Here is a tiny trained network, its code and every weight. The questions are about switching its units off for an input and a target symbol, where a switched-off unit gives its printed mean instead of its output.

import numpy as np


def w(rows, s, z=0):
    codes = np.array(rows[::2]) - 128.0
    scale = np.full(codes.shape[1], s)
    scale[-1] = z or s
    return codes * scale


def norm(h):
    return h / np.sqrt((h * h).mean(-1, keepdims=True) + 1e-5)


def softmax(a):
    e = np.exp(a - a.max(-1, keepdims=True))
    return e / e.sum(-1, keepdims=True)


def log_softmax(a):
    a = a - a.max(-1, keepdims=True)
    return a - np.log(np.exp(a).sum(-1, keepdims=True))


def net(x, mask):
    ids = ['αβεζθλμξπστω'.index(c) for c in x.split()]
    T = len(ids)
    res = E[ids] + P[:T]
    u = 0
    for l in range(3):
        r = norm(res)
        for j in range(2):
            rows = slice(3 * j, 3 * j + 3)
            q, k, v = (r @ M[l][rows].T for M in (Q, K, V))
            z = softmax(np.where(np.tri(T) > 0, q @ k.T / 3**0.5, -1e9)) @ v
            o = O[l][rows]
            res = res + np.where(mask[u + j], z, o[:, -1]) @ o[:, :-1]
        u += 2
    return log_softmax(norm(res)[-1] @ U[:, :-1].T + U[:, -1])


Q, K, V, O = {}, {}, {}, {}
E = w([
[147,106,161,178,224,119,138,161,253,85,179,51],'α',
[155,176,85,138,117,87,130,171,179,40,109,171],'β',
[81,98,78,68,92,156,120,173,130,138,109,82],'ε',
[117,148,166,81,121,64,151,181,56,41,171,77],'ζ',
[126,139,119,96,207,51,82,213,131,177,202,178],'θ',
[125,144,95,194,123,145,138,7,140,65,146,52],'λ',
[104,11,104,167,92,44,116,31,129,144,220,147],'μ',
[138,119,117,65,138,131,55,91,8,85,131,177],'ξ',
[122,191,186,125,168,146,84,199,121,99,58,109],'π',
[73,206,56,113,247,109,158,89,94,135,66,107],'σ',
[187,38,152,153,149,142,50,68,166,114,68,213],'τ',
[75,104,187,135,114,94,130,95,124,205,109,94],'ω',
],0.0024)
P = w([
[179,139,130,99,119,131,147,111,138,152,143,129],'0',
[36,108,100,1,214,62,26,109,168,76,166,77],'1',
[149,90,111,179,132,59,95,159,80,117,74,80],'2',
[111,137,165,109,112,163,154,126,142,129,93,153],'3',
[41,117,122,37,198,66,44,100,168,62,161,100],'4',
[182,146,118,148,121,178,169,142,96,170,159,137],'5',
[111,143,153,131,117,157,149,123,133,124,110,155],'6',
[65,131,130,51,183,69,35,106,157,76,149,110],'7',
[134,56,95,214,143,87,114,193,44,131,97,99],'8',
[106,146,161,144,112,159,145,121,134,120,118,158],'9',
[62,124,130,56,190,78,34,96,168,76,140,109],'10',
],0.0045)
Q[0] = w([
[112,67,128,221,109,67,130,181,58,97,69,114],'L0H0',
[5,156,221,97,168,70,67,105,174,121,92,97],'L0H0',
[27,192,227,81,146,61,73,80,191,111,115,121],'L0H0',
[168,136,98,253,142,97,179,215,50,134,80,131],'L0H1',
[91,40,75,100,92,79,85,89,138,109,106,113],'L0H1',
[116,68,73,189,125,68,113,164,89,105,71,115],'L0H1',
],0.0044)
K[0] = w([
[252,153,185,170,147,180,203,126,69,186,183,154],'L0H0',
[104,162,150,19,161,170,117,73,193,110,202,161],'L0H0',
[49,191,154,8,140,146,113,71,218,97,176,160],'L0H0',
[227,142,85,207,188,138,210,119,51,196,166,118],'L0H1',
[73,155,160,77,149,202,151,130,162,103,192,158],'L0H1',
[142,149,110,149,195,213,216,115,76,149,240,139],'L0H1',
],0.0044)
V[0] = w([
[148,119,4,116,125,55,64,152,65,116,109,128],'L0H0',
[166,30,122,133,140,101,108,125,129,113,86,102],'L0H0',
[125,201,225,90,135,116,125,143,68,175,100,118],'L0H0',
[166,90,112,172,41,91,120,93,100,126,162,114],'L0H1',
[131,106,109,86,177,151,164,131,106,101,180,169],'L0H1',
[119,174,86,127,159,87,96,120,100,183,109,147],'L0H1',
],0.0028)
O[0] = w([
[116,195,168,228,129,80,108,138,121,180,89,66,250],'L0H0',
[135,147,182,153,82,105,122,165,56,160,108,100,184],'L0H0',
[136,95,4,192,134,166,144,159,118,94,168,154,141],'L0H0',
[44,134,168,102,158,151,164,136,143,120,88,159,60],'L0H1',
[93,139,158,155,78,103,79,109,142,137,142,101,142],'L0H1',
[163,112,73,160,137,129,170,133,156,110,123,75,146],'L0H1',
],0.0031,0.0022)
Q[1] = w([
[109,80,72,48,171,31,6,108,199,143,172,28],'L1H0',
[128,34,112,194,84,137,71,111,96,180,55,47],'L1H0',
[136,104,130,221,110,89,197,225,75,244,87,40],'L1H0',
[129,107,81,154,84,178,185,251,89,141,71,92],'L1H1',
[93,106,140,68,1,197,167,103,212,97,113,182],'L1H1',
[105,131,74,60,208,93,19,142,115,60,184,104],'L1H1',
],0.0054)
K[1] = w([
[244,93,96,48,119,82,186,126,151,167,132,109],'L1H0',
[126,44,93,106,119,154,74,108,127,175,56,58],'L1H0',
[14,106,107,92,149,141,98,193,151,181,90,56],'L1H0',
[63,158,107,139,102,129,110,214,109,89,132,71],'L1H1',
[82,117,122,174,71,217,127,103,184,107,92,216],'L1H1',
[254,84,94,54,99,126,163,142,132,147,149,117],'L1H1',
],0.0066)
V[1] = w([
[110,151,122,104,123,142,134,124,1,110,175,135],'L1H0',
[146,116,172,125,85,128,173,112,134,45,160,98],'L1H0',
[129,90,143,117,122,178,62,66,87,153,102,105],'L1H0',
[121,82,144,198,200,117,132,83,138,111,119,180],'L1H1',
[117,133,117,120,155,173,162,174,120,134,137,89],'L1H1',
[142,134,110,151,169,113,86,118,112,117,155,101],'L1H1',
],0.0053)
O[1] = w([
[184,86,247,54,136,156,141,121,70,104,110,90,124],'L1H0',
[206,84,147,230,107,69,210,151,146,107,111,59,120],'L1H0',
[140,120,105,116,117,227,43,93,150,71,184,88,150],'L1H0',
[176,153,115,129,254,90,109,160,73,179,119,64,1],'L1H1',
[70,160,183,139,72,136,139,123,193,123,110,112,150],'L1H1',
[117,123,190,127,205,141,203,121,106,130,128,150,110],'L1H1',
],0.0042,0.0055)
Q[2] = w([
[87,53,67,180,179,84,85,119,70,14,151,72],'L2H0',
[161,122,105,193,104,246,204,205,47,159,119,180],'L2H0',
[3,85,142,126,157,65,108,139,121,25,14,146],'L2H0',
[76,118,167,140,143,11,79,128,148,82,88,95],'L2H1',
[104,52,101,190,138,191,158,203,50,130,108,122],'L2H1',
[181,111,103,107,152,142,220,154,160,108,165,173],'L2H1',
],0.0061)
K[2] = w([
[248,179,115,150,121,167,143,88,113,191,175,108],'L2H0',
[66,138,163,254,139,158,108,179,25,94,75,137],'L2H0',
[161,231,175,94,93,151,234,104,175,187,163,176],'L2H0',
[233,211,138,100,114,117,217,108,186,183,190,143],'L2H1',
[130,116,164,222,147,164,132,183,26,132,150,141],'L2H1',
[81,65,135,125,191,64,171,162,121,68,88,124],'L2H1',
],0.0068)
V[2] = w([
[80,139,93,115,115,124,191,12,90,134,149,49],'L2H0',
[124,193,97,107,113,166,170,200,123,47,41,81],'L2H0',
[197,204,128,183,163,144,121,46,114,83,84,195],'L2H0',
[145,104,92,120,110,212,98,89,155,203,3,137],'L2H1',
[194,185,103,82,50,121,168,94,97,167,194,150],'L2H1',
[127,116,117,123,104,115,100,111,6,80,78,160],'L2H1',
],0.0043)
O[2] = w([
[79,173,68,138,89,116,190,38,10,105,136,176,154],'L2H0',
[159,215,110,119,122,135,2,93,106,167,123,75,186],'L2H0',
[202,171,135,29,99,136,206,62,231,114,45,119,12],'L2H0',
[166,113,148,165,144,47,122,174,8,168,116,67,254],'L2H1',
[151,222,165,187,109,152,90,163,141,224,141,150,219],'L2H1',
[104,127,79,119,77,16,102,148,204,137,127,177,116],'L2H1',
],0.0044,0.0018)
U = w([
[105,106,138,230,195,206,168,150,204,107,152,75,99],'α',
[129,179,69,177,99,3,158,153,195,170,73,171,26],'β',
[63,149,104,145,49,183,69,91,187,97,188,197,144],'ε',
[164,63,234,101,72,66,198,165,138,116,79,92,137],'ζ',
[50,130,186,78,194,140,163,183,143,175,114,238,217],'θ',
[176,174,70,165,102,117,166,23,105,90,115,47,1],'λ',
[114,34,46,114,153,84,194,152,83,75,160,189,198],'μ',
[168,70,193,25,175,227,106,108,62,89,169,136,133],'ξ',
[176,222,214,89,142,172,86,134,190,187,77,79,100],'π',
[88,207,120,47,156,144,173,61,74,148,56,170,176],'σ',
[241,61,33,109,156,100,64,155,174,102,158,89,201],'τ',
[133,157,144,194,139,99,85,168,21,189,174,89,104],'ω',
],0.0055,0.0011)

Each question gives the input, a string of symbols that net reads in full, and the target symbol t.
The units are the heads (3 rows each of Q, K, V and O). Each row of codes is followed by its name. A weight is (code - 128) times the scale printed after its matrix; where a second scale follows, it is the last column's (O and U).
mask holds one flag per head, layer by layer. A switched-off head (its flag False) gives its mean, the last column of its rows in O, instead of its output. The means were averaged over made-up inputs and are rounded, as every weight is.
A unit's drop is (log p(t) with every unit on - log p(t) with that unit switched off) / (log p(t) with every unit on - log p(t) with every unit switched off).
The circuit of an input: a set's keep is (log p(t) with only the set's units on - log p(t) with every unit switched off) / (log p(t) with every unit on - log p(t) with every unit switched off). Starting from all 6 units, units are removed one at a time, each time the one whose removal leaves the highest keep (on an exact tie, the one counted first), for as long as the keep stays at least 0.8.
circuit, biggest first: the units of the circuit, biggest drop first
unit that matters most: the unit with the biggest drop
heads that matter: for each layer, one digit per head in row order, 1 if its drop is at least 0.15 and else 0, layers parted by /
input π ω θ, target τ: unit that matters most : L0H0
input ε ω ω ε ζ τ ζ π ε, target ζ: heads that matter : 00 / 01 / 10
input τ μ λ ω ε ε ω τ ω μ, target μ: circuit, biggest first : (L1H1; L2H0)
input ε α ε ω, target ω: heads that matter : 00 / 01 / 01
input ω θ β ε ε, target ω: circuit, biggest first : (L2H1; L1H1)
input τ λ ε ε ε ξ ε β ε ζ, target ζ: heads that matter : 00 / 10 / 00
input ε ζ ε β ω β, target ω: circuit, biggest first : (L2H0; L1H1)
input ε ξ ε ω β α, target ω: circuit, biggest first : (L2H0; L1H1)
input ω θ ε ξ ε β π ε, target ω: circuit, biggest first : (L1H1; L2H1; L0H1)
input ε τ ω θ, target θ: circuit, biggest first : (L1H0; L2H0)
input θ θ ε ω τ β α ε ζ π ε, target θ: circuit, biggest first : (L1H0; L2H0)
input π ξ σ ω ε λ ε β ω ξ β, target π: circuit, biggest first : (L2H0; L1H1; L0H0)
input ε ε ω ζ ε λ τ ε ε, target σ: circuit, biggest first : (L2H0; L1H1; L0H1)
input ξ ξ ω ε τ, target ξ: unit that matters most : L1H0
input ε ε θ ε τ ε, target α: circuit, biggest first : (L2H0; L0H0; L1H1; L2H1)
input ζ π ω α ξ ε, target μ: circuit, biggest first : (L2H1; L1H1)
input π ζ ε ω ω ξ ε ξ λ, target β: circuit, biggest first : (L2H1; L2H0)
input π τ τ, target τ: circuit, biggest first : (L0H0; L2H0; L1H1; L2H1)
input ζ ε ε ζ π ε ε ε π β ω, target ζ: heads that matter : 10 / 10 / 00
input β ε θ ε ε σ α ζ ω, target λ: unit that matters most : L2H0
input π ε ε α ω τ, target ω: heads that matter : 10 / 00 / 00
input ζ ζ α ε ε ε, target ξ: circuit, biggest first : (L2H1; L1H1; L0H0)
input ε ε ε α ε ω π, target π: circuit, biggest first : (L2H0; L1H1)
input ε β ε ε ζ ε π ε ω ξ, target ξ: heads that matter : 00 / 10 / 00
input α β ω π α τ ε π λ, target ζ: heads that matter : 00 / 00 / 10
input ζ ξ ω ω ζ μ, target μ: heads that matter : 00 / 01 / 01
input ε ε τ β, target β: heads that matter : 00 / 10 / 00
input ω ξ σ σ ε θ ε ω τ, target α: unit that matters most : L2H1
input ξ θ ε θ ω α ω ε ω λ ε, target ξ: heads that matter : 00 / 10 / 00
